Below are the code and all the weights of a small trained network. Each question names an input and a class and asks about switching units off, where a switched-off unit gives its printed mean instead of its output.

import numpy as np


def w(rows, s, z=0):
    codes = np.array(rows[::2]) - 128.0
    scale = np.full(codes.shape[1], s)
    scale[-1] = z or s
    return codes * scale


def norm(h):
    return h / np.sqrt((h * h).mean(-1, keepdims=True) + 1e-5)


def f(y):
    return y / 2 * (1 + np.tanh(0.7978845608 * (y + 0.044715 * y**3)))


def log_softmax(a):
    a = a - a.max(-1, keepdims=True)
    return a - np.log(np.exp(a).sum(-1, keepdims=True))


def net(x, mask):
    res = np.array(x, float).reshape(1, 3) / 4 @ E
    u = 0
    for l in range(2):
        y = f(norm(res) @ A[l][:, :-1].T + A[l][:, -1])
        res = res + np.where(mask[u : u + 15], y, B[l][:, -1]) @ B[l][:, :-1]
        u += 15
    return log_softmax(norm(res)[-1] @ U[:, :-1].T + U[:, -1])


A, B = {}, {}
E = w([
[87,3,2,132,159,176,115,53],'x0',
[239,103,140,48,155,149,20,141],'x1',
[145,219,18,105,192,14,127,58],'x2',
],0.0051)
A[0] = w([
[176,145,59,204,89,53,90,135,116],'L0N0',
[142,102,134,147,193,88,148,216,96],'L0N1',
[68,186,147,53,135,195,65,85,76],'L0N2',
[101,194,129,78,150,213,137,103,157],'L0N3',
[150,67,81,167,131,102,129,154,104],'L0N4',
[110,169,160,54,138,162,161,116,70],'L0N5',
[52,55,160,24,253,105,175,151,117],'L0N6',
[123,78,157,88,83,63,143,95,3],'L0N7',
[157,177,100,186,2,150,1,64,79],'L0N8',
[41,175,149,123,85,153,122,65,101],'L0N9',
[164,188,162,131,153,165,165,120,102],'L0N10',
[150,155,112,129,75,139,132,137,46],'L0N11',
[158,70,132,186,105,106,126,188,113],'L0N12',
[121,133,152,185,102,176,85,120,81],'L0N13',
[125,134,144,79,132,146,69,121,109],'L0N14',
],0.0076,0.0051)
B[0] = w([
[98,118,167,85,141,163,134,125,238],'L0N0',
[112,119,131,139,131,117,103,118,101],'L0N1',
[150,121,136,156,149,126,148,119,95],'L0N2',
[129,123,126,121,115,116,131,128,187],'L0N3',
[144,167,147,160,92,130,105,121,198],'L0N4',
[107,112,135,162,142,113,85,105,86],'L0N5',
[149,156,137,153,98,135,118,122,193],'L0N6',
[121,163,141,220,252,205,71,160,9],'L0N7',
[141,118,136,153,157,120,153,130,112],'L0N8',
[162,97,109,127,159,107,136,177,209],'L0N9',
[122,112,103,156,90,116,92,91,193],'L0N10',
[100,114,142,180,177,124,70,102,42],'L0N11',
[114,138,142,96,154,129,138,86,198],'L0N12',
[117,138,147,101,152,135,139,95,154],'L0N13',
[141,109,113,148,134,104,171,151,223],'L0N14',
],0.017,0.0014)
A[1] = w([
[104,95,216,162,170,235,105,171,69],'L1N0',
[144,254,147,112,112,185,179,157,200],'L1N1',
[160,148,176,142,158,108,169,107,171],'L1N2',
[181,137,88,166,113,70,142,147,118],'L1N3',
[155,120,105,135,143,155,177,101,153],'L1N4',
[115,127,60,206,133,207,63,61,41],'L1N5',
[131,225,207,214,145,94,34,149,34],'L1N6',
[117,163,74,108,174,118,120,110,54],'L1N7',
[61,39,95,52,120,139,17,231,146],'L1N8',
[243,79,128,138,237,140,32,178,2],'L1N9',
[122,82,61,162,151,186,67,117,101],'L1N10',
[31,131,103,243,191,129,189,186,80],'L1N11',
[121,214,103,102,231,129,99,89,38],'L1N12',
[99,217,104,113,226,116,104,102,46],'L1N13',
[75,7,113,147,172,44,112,18,160],'L1N14',
],0.01,0.0029)
B[1] = w([
[32,136,92,33,170,143,150,59,191],'L1N0',
[163,105,122,174,179,164,79,143,252],'L1N1',
[106,140,48,198,137,171,106,118,175],'L1N2',
[106,110,160,126,144,181,124,118,221],'L1N3',
[82,180,171,164,154,87,79,149,202],'L1N4',
[78,142,118,106,62,66,74,206,173],'L1N5',
[80,131,76,117,46,88,91,222,199],'L1N6',
[94,81,187,109,51,152,150,103,147],'L1N7',
[133,146,134,200,164,173,98,110,172],'L1N8',
[191,141,124,189,135,24,249,86,215],'L1N9',
[105,155,128,87,68,97,98,213,160],'L1N10',
[254,138,138,117,135,54,155,69,202],'L1N11',
[35,134,122,138,175,177,164,85,156],'L1N12',
[108,60,189,54,110,201,143,98,154],'L1N13',
[162,133,136,171,183,187,84,177,167],'L1N14',
],0.012,0.0036)
U = w([
[13,101,158,28,157,211,162,46,231],'0',
[223,137,127,162,129,19,223,102,192],'1',
[62,154,102,111,11,86,39,245,120],'2',
[151,130,132,200,192,203,61,159,2],'3',
],0.012,0.0011)

Each question gives the input, the list of numbers given to net, and the class t.
The units are the neurons (one row each of A and B). Each row of codes is followed by its name. A weight is (code - 128) times the scale printed after its matrix; where a second scale follows, it is the last column's (A, B and U).
mask holds one flag per neuron, layer by layer. A switched-off neuron (its flag False) gives its mean, the last column of its row in B, instead of its output. The means were averaged over made-up inputs and are rounded, as every weight is.
A unit's drop is (log p(t) with every unit on - log p(t) with that unit switched off) / (log p(t) with every unit on - log p(t) with every unit switched off).
The circuit of an input: a set's keep is (log p(t) with only the set's units on - log p(t) with every unit switched off) / (log p(t) with every unit on - log p(t) with every unit switched off). Starting from the 12 units with the biggest drops (on a tie, the unit counted first), units are removed one at a time, each time the one whose removal leaves the highest keep (on an exact tie, the one counted first), for as long as the keep stays at least 0.8.
units of the circuit, in order: the units of the circuit, biggest drop first
unit that matters most: the unit with the biggest drop
k most important neurons: the k neurons with the biggest drops, biggest first
k most important neurons of layer l: the k neurons of layer l with the biggest drops, biggest first
drop of u: that unit's drop, to one decimal
input [1,7,-7], class 0: units of the circuit, in order	[L1N0]
input [6,-3,6], class 0: 2 most important neurons	[L0N10, L0N0]
input [0,0,3], class 3: 3 most important neurons of layer 0	[L0N0, L0N12, L0N13]
input [4,4,-2], class 1: 2 most important neurons of layer 1	[L1N6, L1N5]
input [6,6,6], class 0: 2 most important neurons	[L0N10, L0N9]
input [8,1,-6], class 2: 2 most important neurons	[L0N0, L1N5]
input [-5,2,5], class 0: 2 most important neurons	[L0N4, L0N6]
input [3,-2,-3], class 3: 2 most important neurons of layer 0	[L0N10, L0N0]
input [1,-2,-2], class 3: 2 most important neurons	[L1N1, L1N9]
input [2,2,3], class 3: 2 most important neurons of layer 0	[L0N10, L0N12]
input [1,3,-1], class 3: 2 most important neurons	[L0N9, L1N3]
input [7,6,7], class 0: 3 most important neurons of layer 0	[L0N10, L0N0, L0N9]
input [-5,7,-8], class 0: 2 most important neurons	[L1N0, L0N9]
input [5,-6,-3], class 1: units of the circuit, in order	[L1N11]
input [3,3,1], class 3: 2 most important neurons	[L0N9, L0N10]
input [4,7,7], class 0: 2 most important neurons of layer 0	[L0N9, L0N0]
input [7,-4,-5], class 2: drop of L0N0	0.2
input [-2,-8,-5], class 1: drop of L1N11	0.3
input [8,-5,0], class 2: drop of L0N6	0.0
input [2,-1,1], class 3: unit that matters most	L1N1
